Below is a small trained network, with its code and all its weights. Each question gives an input and a class and asks what happens when units are switched off, that is, made to give their printed mean instead of their output.

import numpy as np


def w(rows, s, z=0):
    codes = np.array(rows[::2]) - 128.0
    scale = np.full(codes.shape[1], s)
    scale[-1] = z or s
    return codes * scale


def f(y):
    return y / 2 * (1 + np.tanh(0.7978845608 * (y + 0.044715 * y**3)))


def log_softmax(a):
    a = a - a.max(-1, keepdims=True)
    return a - np.log(np.exp(a).sum(-1, keepdims=True))


def net(x, mask):
    res = np.array(x, float).reshape(1, 6) / 4 @ E
    y = f(res @ A[0][:, :-1].T + A[0][:, -1])
    res = res + np.where(mask, y, B[0][:, -1]) @ B[0][:, :-1]
    return log_softmax(res[-1] @ U[:, :-1].T + U[:, -1])


A, B = {}, {}
E = w([
[102,150,90,113,101,142,201,57,190,209,19,152],'x0',
[144,18,128,87,162,150,54,254,137,226,49,99],'x1',
[36,158,109,14,168,108,154,211,200,100,168,86],'x2',
[228,208,164,61,54,143,139,220,192,180,130,231],'x3',
[125,156,166,129,104,22,46,100,163,104,75,54],'x4',
[101,181,127,163,112,126,132,148,105,144,128,102],'x5',
],0.0073)
A[0] = w([
[139,150,111,128,104,85,127,32,117,55,164,162,206],'neuron 0',
[143,143,198,116,117,53,43,68,179,103,68,57,177],'neuron 1',
[133,89,91,178,98,159,130,161,69,168,100,153,231],'neuron 2',
[179,112,130,101,164,135,68,140,104,102,223,122,149],'neuron 3',
[99,93,58,118,120,118,188,80,139,204,128,182,92],'neuron 4',
[41,99,124,184,185,214,84,87,169,84,106,103,28],'neuron 5',
[73,111,18,119,104,133,186,54,165,176,44,122,104],'neuron 6',
[133,94,163,134,172,95,221,58,208,57,197,192,210],'neuron 7',
[122,74,17,94,161,115,153,159,125,207,33,146,252],'neuron 8',
[84,183,67,109,184,135,146,104,164,100,173,98,137],'neuron 9',
[68,58,153,189,128,151,124,106,110,126,154,82,97],'neuron 10',
[99,123,207,186,168,161,83,202,68,56,181,116,112],'neuron 11',
[95,182,130,197,78,124,177,95,94,142,150,146,216],'neuron 12',
[204,65,137,146,139,80,112,106,107,155,89,141,201],'neuron 13',
[121,89,88,147,184,243,224,144,94,146,171,143,157],'neuron 14',
[100,198,130,166,57,133,179,93,128,48,135,132,91],'neuron 15',
[118,202,82,168,148,132,209,140,121,157,39,97,155],'neuron 16',
[140,38,83,126,203,163,113,108,94,113,75,35,216],'neuron 17',
[156,103,178,169,157,140,106,174,91,106,242,130,143],'neuron 18',
[86,122,80,139,150,193,175,160,74,138,160,187,20],'neuron 19',
[174,106,191,253,100,136,80,88,79,133,104,209,146],'neuron 20',
[130,100,76,118,165,183,223,140,33,164,195,153,50],'neuron 21',
[101,160,89,41,152,57,179,166,185,139,203,106,162],'neuron 22',
[29,112,170,59,141,221,94,210,163,134,118,85,176],'neuron 23',
[143,42,173,153,155,145,96,166,164,170,108,127,115],'neuron 24',
[180,127,188,195,119,118,115,103,73,146,88,177,134],'neuron 25',
[180,171,208,108,91,131,67,153,184,111,122,233,96],'neuron 26',
[210,179,167,122,69,188,125,213,165,159,116,164,74],'neuron 27',
[108,116,136,120,141,211,143,146,98,124,135,175,165],'neuron 28',
[111,94,116,161,214,136,135,40,127,134,139,85,27],'neuron 29',
],0.0073,0.0024)
B[0] = w([
[125,157,184,158,59,110,96,168,128,110,134,129,237],'neuron 0',
[104,173,186,67,86,75,96,105,144,130,160,3,236],'neuron 1',
[87,107,128,97,74,121,95,160,99,79,143,147,198],'neuron 2',
[125,96,138,149,188,97,124,183,190,114,195,188,196],'neuron 3',
[120,168,147,97,155,89,107,88,191,144,173,151,184],'neuron 4',
[205,184,118,191,174,184,231,118,78,94,156,122,194],'neuron 5',
[177,124,111,202,166,62,67,121,207,151,210,142,224],'neuron 6',
[119,125,124,171,56,184,17,173,98,120,80,160,223],'neuron 7',
[159,133,123,150,107,126,66,164,154,86,135,151,235],'neuron 8',
[150,153,118,141,126,138,97,138,85,86,131,182,184],'neuron 9',
[196,142,129,163,183,164,155,90,150,81,118,103,205],'neuron 10',
[145,132,95,159,162,136,77,106,226,173,198,174,224],'neuron 11',
[90,127,123,134,73,135,47,161,117,77,145,162,215],'neuron 12',
[84,140,99,95,103,104,97,139,142,95,68,137,193],'neuron 13',
[106,163,170,84,59,119,117,139,107,154,184,76,230],'neuron 14',
[194,188,131,148,70,121,118,162,139,174,82,137,217],'neuron 15',
[124,63,99,146,146,117,110,134,203,143,162,158,184],'neuron 16',
[147,180,138,158,83,193,135,172,112,85,175,113,248],'neuron 17',
[126,121,108,102,169,124,49,109,206,176,149,164,217],'neuron 18',
[83,184,194,43,126,82,164,67,102,198,136,83,180],'neuron 19',
[96,97,69,68,147,73,171,102,115,75,136,170,254],'neuron 20',
[115,171,184,86,108,69,133,87,144,139,176,49,206],'neuron 21',
[147,127,52,100,142,98,161,108,68,47,102,144,211],'neuron 22',
[116,138,82,105,122,173,80,136,57,101,113,163,222],'neuron 23',
[122,148,157,177,82,114,47,144,63,132,86,104,194],'neuron 24',
[110,136,56,62,146,105,179,91,102,77,135,130,208],'neuron 25',
[201,150,101,168,141,187,173,65,140,94,120,31,219],'neuron 26',
[199,165,112,167,114,173,188,123,118,115,148,76,232],'neuron 27',
[130,148,150,105,71,79,108,103,125,115,137,72,176],'neuron 28',
[149,163,108,147,135,179,142,83,116,145,99,96,205],'neuron 29',
],0.006,0.0083)
U = w([
[226,156,137,188,172,218,190,82,96,132,143,70,77],'0',
[75,147,254,39,120,73,124,83,125,166,150,49,128],'1',
[140,113,127,161,194,92,89,113,235,179,168,201,113],'2',
[92,110,143,128,97,155,119,135,142,86,127,140,253],'3',
[101,129,170,169,73,166,71,173,66,117,88,181,80],'4',
[69,113,40,69,149,92,165,101,46,57,106,186,117],'5',
[80,70,170,129,174,141,162,99,121,181,92,176,138],'6',
[10,55,213,139,166,132,240,132,106,150,46,184,45],'7',
],0.008,0.0054)

Each question gives the input, the list of numbers given to net, and the class t.
The units are the neurons (one row each of A and B). Each row of codes is followed by its name. A weight is (code - 128) times the scale printed after its matrix; where a second scale follows, it is the last column's (A, B and U).
mask holds one flag per neuron, in row order. A switched-off neuron (its flag False) gives its mean, the last column of its row in B, instead of its output. The means were averaged over made-up inputs and are rounded, as every weight is.
A unit's drop is (log p(t) with every unit on - log p(t) with that unit switched off) / (log p(t) with every unit on - log p(t) with every unit switched off).
The circuit of an input: a set's keep is (log p(t) with only the set's units on - log p(t) with every unit switched off) / (log p(t) with every unit on - log p(t) with every unit switched off). Starting from the 12 units with the biggest drops (on a tie, the unit counted first), units are removed one at a time, each time the one whose removal leaves the highest keep (on an exact tie, the one counted first), for as long as the keep stays at least 0.8.
units of the circuit, in order: the units of the circuit, biggest drop first
most important unit: the unit with the biggest drop
top k neurons: the k neurons with the biggest drops, biggest first
input [0,3,6,1,0,-4], class 5: units of the circuit, in order	[neuron 22; neuron 23]
input [-3,-8,8,-8,8,-7], class 0: units of the circuit, in order	[neuron 5; neuron 29]
input [3,4,2,-4,-5,-4], class 1: top 2 neurons	[neuron 14; neuron 21]
input [-1,1,-6,0,-4,-1], class 5: most important unit	neuron 20
input [-2,-6,-4,0,-1,5], class 4: units of the circuit, in order	[neuron 0; neuron 12]
input [1,7,-2,-5,-5,-5], class 4: top 2 neurons	[neuron 24; neuron 8]
input [2,-1,-6,-2,-6,0], class 1: units of the circuit, in order	[neuron 21; neuron 14; neuron 19]
input [-8,7,-7,-1,-4,5], class 2: top 2 neurons	[neuron 11; neuron 18]
input [1,-7,-2,-5,-5,6], class 4: units of the circuit, in order	[neuron 12; neuron 7]
input [-2,5,-3,-1,-6,4], class 1: units of the circuit, in order	[neuron 21; neuron 19; neuron 14]
input [5,7,0,-4,4,-5], class 4: units of the circuit, in order	[neuron 24; neuron 8]
input [5,5,-6,-8,4,8], class 0: top 2 neurons	[neuron 5; neuron 10]
input [-5,-3,-8,-4,-6,0], class 5: top 3 neurons	[neuron 20; neuron 25; neuron 1]
input [0,-1,7,-5,-7,-4], class 1: units of the circuit, in order	[neuron 21]
input [-6,6,5,5,-8,-4], class 1: top 3 neurons	[neuron 19; neuron 21; neuron 14]
input [0,-5,6,0,3,-2], class 5: top 2 neurons	[neuron 22; neuron 17]
input [-8,-7,5,5,-3,8], class 2: units of the circuit, in order	[neuron 11; neuron 18]
input [4,8,-2,-4,-1,-2], class 4: units of the circuit, in order	[neuron 24; neuron 8]
input [-5,3,6,3,-5,-1], class 5: top 3 neurons	[neuron 22; neuron 23; neuron 1]
input [0,-5,-6,-3,6,-1], class 1: units of the circuit, in order	[neuron 1]
input [-4,0,-6,-3,2,1], class 5: units of the circuit, in order	[neuron 20; neuron 25]
input [6,7,4,-8,6,-5], class 0: units of the circuit, in order	[neuron 5; neuron 17]
input [-2,5,6,3,-1,-5], class 5: units of the circuit, in order	[neuron 22; neuron 23]
input [1,8,-1,-5,-8,5], class 1: top 2 neurons	[neuron 21; neuron 19]
input [3,-1,5,6,6,-5], class 0: top 2 neurons	[neuron 26; neuron 27]
input [-8,0,2,-4,-8,-3], class 1: top 3 neurons	[neuron 21; neuron 14; neuron 19]
input [-7,3,5,8,7,3], class 0: most important unit	neuron 26
input [3,8,-4,-6,-1,-1], class 4: top 2 neurons	[neuron 24; neuron 2]
